 -6  45  30  -4  19  -8 -22 -22  -2  10 -20 -53  19 -81 -22   3
 28 -23 -21 -10  -6  -9  19  30  -5  -9   4  34 -14  -1  -7 -24
 51 -15 -11 -12  -9  -8  24  41 -15   9   0  18 -11 -42 -23 -39
  5  20 -63 -11  23  -5  47  -6   4  -6   3   6 -33  -1   5  -7
:
 51 -15 -11 -12  -9  -8  24  41 -15   9   0  18 -11 -42 -23 -39
 28 -23 -21 -10  -6  -9  19  30  -5  -9   4  34 -14  -1  -7 -24
  5  20 -63 -11  23  -5  47  -6   4  -6   3   6 -33  -1   5  -7
 -6  45  30  -4  19  -8 -22 -22  -2  10 -20 -53  19 -81 -22   3

 24  25 -37 -32 -34
-29 -17  20  14  18
-39 -44  33  25  27
-73 -77  77  61  67
 76  79 -95 -80 -85
 20  15 -31 -27 -29
-50 -47  49  37  42
-18 -20  13   9  10
-12 -13   4   1   2
 -7 -15  -2  -2  -4
:
 76  79 -95 -80 -85
 24  25 -37 -32 -34
 20  15 -31 -27 -29
 -7 -15  -2  -2  -4
-12 -13   4   1   2
-18 -20  13   9  10
-29 -17  20  14  18
-39 -44  33  25  27
-50 -47  49  37  42
-73 -77  77  61  67

-26 -78 -38 -47 -15 -64
 11  98  23  70  14  41
:
 11  98  23  70  14  41
-26 -78 -38 -47 -15 -64

 44  75  71  75 -53 -41
 48  43  51  15 -58 -88
:
 48  43  51  15 -58 -88
 44  75  71  75 -53 -41

 36 -86  30
 27 -85  43
 48 -83  12
 89  41  23
:
 89  41  23
 48 -83  12
 36 -86  30
 27 -85  43

 20  38
-67  45
-49  77
-19 -84
-24  11
 29  99
:
 29  99
 20  38
-19 -84
-24  11
-49  77
-67  45

 23  50  23  26
-39  61  26   5
 -3   7 -37 -48
 74 -99 -58 -52
 52 -53 -28 -19
 55 -76 -46 -49
:
 74 -99 -58 -52
 55 -76 -46 -49
 52 -53 -28 -19
 23  50  23  26
 -3   7 -37 -48
-39  61  26   5

 26  72  -7 -30  -4  48  15  -9
 45  35 -16  68 -28  30  63   0
 36  -2 -25  71 -43   1  54   1
 27  80  -9   1 -14  55  34   3
 38  -4 -25  72 -40  14  51  -4
-44 -55  12 -62  30 -53 -65  16
-43 -65  19 -22  21 -51 -55  38
-16  65  23 -66  52  17 -13 -23
-15  53  17 -72  46  43 -27 -46
:
 45  35 -16  68 -28  30  63   0
 38  -4 -25  72 -40  14  51  -4
 36  -2 -25  71 -43   1  54   1
 27  80  -9   1 -14  55  34   3
 26  72  -7 -30  -4  48  15  -9
-15  53  17 -72  46  43 -27 -46
-16  65  23 -66  52  17 -13 -23
-43 -65  19 -22  21 -51 -55  38
-44 -55  12 -62  30 -53 -65  16
---
  9 -38 -22  34
-73  79 -43 -67
-70  82 -50 -58
  5 -56 -26  47
  0   4   2  -1
-61  74 -46 -70
 45 -14  73  16
 32  -5  58  -2
-62  85 -44 -77
 -6 -20 -14  13
 30 -22  39  11
  3 -26 -20  15
:
-70  82 -50 -58
-61  74 -46 -70
-62  85 -44 -77
-73  79 -43 -67
  5 -56 -26  47
  9 -38 -22  34
  3 -26 -20  15
 -6 -20 -14  13
  0   4   2  -1
 30 -22  39  11
 32  -5  58  -2
 45 -14  73  16

  9  46  35  -7  13
-22   8 -13 -45  27
-15  30  14 -68  82
-15 -40  -8  -7  13
-15  36 -20  -7 -27
-45  11 -62 -46   4
-15   9  -2 -51  56
 39 -48   6  87 -61
-15 -37 -10  -7  13
-30   8 -33 -41  13
 70 -49  86  77  13
:
-45  11 -62 -46   4
-30   8 -33 -41  13
-15  36 -20  -7 -27
-22   8 -13 -45  27
-15 -37 -10  -7  13
-15 -40  -8  -7  13
-15   9  -2 -51  56
 39 -48   6  87 -61
-15  30  14 -68  82
  9  46  35  -7  13
 70 -49  86  77  13

 11   1 -35   5 -10 -33   8   8  -5 -35
-13   4  38  -1   2  30  28  -3   1  32
-10  -1  25 -17   7  21  74  -4  -8  28
 23   1 -56 -14  -8 -50  30  13  -1 -52
 10   6 -33 -10  -1 -26  48   8   4 -35
 -5  -4  19 -18   7  19  42   0   2  31
 14   1 -45  -7  -2 -42  -1  11  -7 -46
 18   0 -54 -15  -8 -48  21  10  -6 -57
  5  -5 -19  22 -16 -17 -70   6  -2 -13
:
 23   1 -56 -14  -8 -50  30  13  -1 -52
 18   0 -54 -15  -8 -48  21  10  -6 -57
 14   1 -45  -7  -2 -42  -1  11  -7 -46
 11   1 -35   5 -10 -33   8   8  -5 -35
 10   6 -33 -10  -1 -26  48   8   4 -35
  5  -5 -19  22 -16 -17 -70   6  -2 -13
 -5  -4  19 -18   7  19  42   0   2  31
-10  -1  25 -17   7  21  74  -4  -8  28
-13   4  38  -1   2  30  28  -3   1  32

 49  22  65   6 -21 -14  28
 32  12  38   6 -13 -27  10
 38  23  46   6 -12 -18  15
 35  14  41   6 -10 -36  13
 61  26  81  -8 -18  -4  41
 54  21  74   2 -28 -13  37
 41  22  51   7   6 -24  18
:
 32  12  38   6 -13 -27  10
 35  14  41   6 -10 -36  13
 38  23  46   6 -12 -18  15
 41  22  51   7   6 -24  18
 49  22  65   6 -21 -14  28
 54  21  74   2 -28 -13  37
 61  26  81  -8 -18  -4  41

 26   3  25  18  24 -36 -13  30  11 -38  -1 -82  43  20  41
  7 -57  14 -14 -75 -40  62   8 -35  35 -19  16  70 -28  10
 -7  37  12 -40 -41  25  -8 -43 -78  70 -56  28  58  16   8
:
 -7  37  12 -40 -41  25  -8 -43 -78  70 -56  28  58  16   8
  7 -57  14 -14 -75 -40  62   8 -35  35 -19  16  70 -28  10
 26   3  25  18  24 -36 -13  30  11 -38  -1 -82  43  20  41

 -27  -14  -91  -33   65  -16   58   48 -103  -48  -52  -73  -86  -36  -50  -93
 -64   58  -52   28   38   53   17   24  -62   22   15  -20  -38   31  -33  -54
 -53   33    9   38   -1   34    3   -1  -14   37   18   -3   10   30   -2    9
 -63   34  -21   33   11   38   11   12  -37   36   12  -16  -11   34  -19  -17
 -51   58  -19   36    8   56  -15    5  -36   33   33   16   -6   46  -10  -16
  46  -59    6  -44    9  -54   23   12   16  -39  -41  -28   -7  -49    2    2
:
 -27  -14  -91  -33   65  -16   58   48 -103  -48  -52  -73  -86  -36  -50  -93
 -64   58  -52   28   38   53   17   24  -62   22   15  -20  -38   31  -33  -54
 -63   34  -21   33   11   38   11   12  -37   36   12  -16  -11   34  -19  -17
 -51   58  -19   36    8   56  -15    5  -36   33   33   16   -6   46  -10  -16
  46  -59    6  -44    9  -54   23   12   16  -39  -41  -28   -7  -49    2    2
 -53   33    9   38   -1   34    3   -1  -14   37   18   -3   10   30   -2    9

 41  21  23  64   9  24   0 -15   1 -12 -47
-72 -54 -62 -98   8 -30  -6 -24   7  21  42
-33   3  58 -35 -31 -29 -31  39 -33  48  55
:
-72 -54 -62 -98   8 -30  -6 -24   7  21  42
 41  21  23  64   9  24   0 -15   1 -12 -47
-33   3  58 -35 -31 -29 -31  39 -33  48  55

 -6   4   6 -22 -59 -44  11 -20 -25
 48  22  17 -20   2 -34 -13 -19  25
-23 -70  -6  16 -10 -15  27 -23 -11
 38 -54   4   3 -18 -77  29 -58  16
 27 -22  19 -24 -27 -45  -5 -37   5
 30 -44  15 -22 -29 -62   5 -47   7
 25 -22  -3  -7 -26 -69  18 -44   5
 -6 -19  -2  15  45  45 -10  21  15
:
-23 -70  -6  16 -10 -15  27 -23 -11
 25 -22  -3  -7 -26 -69  18 -44   5
 -6 -19  -2  15  45  45 -10  21  15
 38 -54   4   3 -18 -77  29 -58  16
 -6   4   6 -22 -59 -44  11 -20 -25
 30 -44  15 -22 -29 -62   5 -47   7
 48  22  17 -20   2 -34 -13 -19  25
 27 -22  19 -24 -27 -45  -5 -37   5
---
-49 -74 -74   3 -37
 89  72 -49  72  90
 -5  -3  -7   4  -6
 -2   8   3   8   3
:
-74 -74
 72 -49

-13 -18 -35  11   0
 10  16  36 -40  -4
-12 -23 -96 -70  74
-11 -20 -56  43  18
-21 -28 -57  24   1
:
-18 -35
 16  36

 11 -37 -39 -44 -54
-76  88  -7 -84 -68
-40  19 -37 -83 -84
 -4 -24 -40 -29 -38
-25  48  22 -29 -17
:
-37 -39
 88  -7

   2   51  -23    4  -42
 -43 -101  -11  -39   21
:
  51  -23
-101  -11

 13  10  35  -8 -54
 13  10  35  60   5
-68  10  35 -28   5
 16  10  35 -47 -23
-15 -49 -87 -28   5
:
10 35
10 35

-27  57   1
-66 -44 -22
-81 -18 -22
-28  82   3
-69 -26 -20
:
 57   1
-44 -22

 -4   4   5   5 -68
  5  24 -19  16 -78
  8 -14   0   3  42
:
  4   5
 24 -19

 55  10 -39 -11
-69  87  30 -13
:
 10 -39
 87  30
---
-44  13
-25  36
-43 -88
:
 13 -25

-38 -95
-77  54
:
-95 -77

 22 -29  27
  9 -83   3
:
 27 -83

 20 -54 -47 -23  40
 16 -80 -36  -2  16
 40 -63 -39 -17  41
-11 -68 -37   0   3
 24 -75 -48 -19  37
:
 40  -2 -39 -68  24

-58 -15  -4  19   3
-19 -19  34  78  37
-38  -4 -47 -26 -39
-20  30 -39 -20 -27
:
  3  78 -47  30

 -3  -2 -18  31  20
-21   3  74 -69 -20
  8   5  32   1  -8
:
 20 -69  32
